Each row has a name. After each piece below comes the name of the row it's from, unless a question asks for something else. Each question is about the rows just above it.

Columns, left to right: U D Y P
[ 0  0  0 27] = Z220
[ -4 -11  -4  14] = Z279
[  2 -12   0  -1] = Z715
[ 12   3   0 -31] = Z371
[-13  -4   0   0] = Z143
[ 0 -4  0  0] is in which column, read top down? -> Y
Repeated in Z279: -> [-4]
Which value appears more than once in Z220? -> [0]
The value that Z143 holds more than once: -> [0]

Columns, left to right: C L H R E V G W
[ 24 -34 -15   1  11   7  -4  -6] = Z952
[-21  10 -16  -3  -6  -2  16  20] = Z42
[ -9 -30 -65  13 -18 -12 -51  -5] = Z287
[  0  10  43  -4  -6   5  28 -16] = Z553
[ 0 10 43 -4 -6  5 28 10] = Z433
[-11 -59 -43 -10 -45  24  11 -22] = Z926
[ -5 -40 -30   8  -6   5 -12 -24] = Z317
[ -5  21  -3   2   8  -8 -19  12] = Z820
[-14  -3 -45 -45 -45 -16 -18 -45] = Z128
Which value appears more than once in Z128? -> [-45]
Which column holds this, read top down? [-12   5] -> V
which: [-19  12] -> Z820
Which column holds this, read top down? [ -2 -12   5   5  24   5  -8 -16] -> V
which: [  0  10  43  -4  -6   5  28 -16] -> Z553
Repeated in Z433: -> [10]

Columns, left to right: T Z N S
[-1 -8  3  2]  Z871
[-1 -1 -6 -2]  Z302
[  5 -26  13  23]  Z4
[-1 -7 12 34]  Z471
[ -2 -54  11  83]  Z110
[-12 -35 -15  64]  Z340
[ 1 27 27 27]  Z248
The value that Z248 holds more than once: -> [27]
The value that Z302 holds more than once: -> [-1]
Which column holds this, read top down? [ -7 -54 -35] -> Z
Which column holds this, read top down? [ 2 -2] -> S

Columns, left to right: B Q A X
[-11 -33   6 -53] -> Z431
[ 41 -32  19 -46] -> Z174
[  2 -34 -26  -1] -> Z156
[-39 -13   0  30] -> Z882
[-57  20  17  23] -> Z768
[ 74 -18  10  -4] -> Z135
[ 1 42  7 13] -> Z895
[ 43  15 -12 -16] -> Z25
[-43  36 -22 -12] -> Z646
[33 -2  2 22] -> Z940
[-23 -23 -16  25] -> Z330
[ 31 -89  12 -22] -> Z529
Which column holds this, read top down? [ 19 -26   0  17  10   7 -12 -22   2 -16] -> A
Which column holds this, read top down? [-46  -1  30  23  -4  13 -16 -12  22  25 -22] -> X
Which column holds this, read top down? [  0  17  10   7 -12 -22   2 -16  12] -> A

Columns, left to right: kiguk govif fumig togu lile firi vetuf tebo
[  0  84  65  65 -43  36 -54   0] = Z633
[-53 -57 -43  65 -43  84 -43 -10] = Z954
[-19   6  -8   0   0  41 -54  14] = Z726
[-34   0   9  58   0  58  58  58] = Z652
Repeated in Z954: -> [-43]
Repeated in Z726: -> [0]
[-10  14] is in which column, read top down? -> tebo
which: [-34   0   9  58   0  58  58  58] -> Z652
Which column holds [-53 -19 -34] top down? -> kiguk
Which row holds [-53 -57 -43  65 -43  84 -43 -10]? -> Z954
which: [-57 -43  65 -43  84] -> Z954

Columns, left to right: vuser Lete sol botov nibu laba
[-66 -33 -59 -64   3  16] -> Z620
[ -7 -17 -19 -30  -3   2] -> Z215
[  3 -64 -59 -66 -33  13] -> Z522
[-66 -59 -59 -64 -59  -1] -> Z20
[-60 -64  -4  -7  -1   2] -> Z556
which: [-66 -33 -59 -64   3] -> Z620
Repeated in Z20: -> [-59]
[-66 -33 -59 -64   3  16] is in which row? -> Z620
Which column holds this, read top down? [16  2] -> laba

Columns, left to right: F J M K
[ -2  23 -27  -8] = Z129
[  8 -42 -33 -33] = Z836
[ 30 -70  30  30] = Z741
[  1  35 -26   0] = Z780
Which column holds [ 8 30  1] top down? -> F
[-42 -70  35] is in which column, read top down? -> J
Which value appears more than once in Z836? -> [-33]
which: [ 30 -70] -> Z741
which: [  8 -42 -33 -33] -> Z836
Which value appears more than once in Z741? -> [30]

Columns, left to right: gites Bemi zal koso Beve mana sida pul rezo Rezen
[ 21  -4  11  25  11  -5  25  -7  23 -19] -> Z982
[  1   2  26 -66  -2   4   6   1  -6 -17] -> Z448
[  2   7  -2  -1 -10  -5  22  29  -4   7] -> Z13
[ 14   3   2  10  -1  23 -36 -10  26   7] -> Z914
[ 16   7   7   7  -4 -16 -35  18  -4  10] -> Z357
[  2  28  10 -13 -11 -26 -28   4 -36  12] -> Z943
[ 21  81 -26 -40 -36   0   6   3 -21  11] -> Z267
[ -3 -18  21  81 -28 -40   1   5   5  13] -> Z269
[ -7 -17  -5  60   6  -4   9  16 -29 -29] -> Z307
[ -1  -1  38 -69  -6 -18 -30  13   2  15] -> Z409
which: [ 21  81 -28 -40] -> Z269
Repeated in Z409: -> [-1]

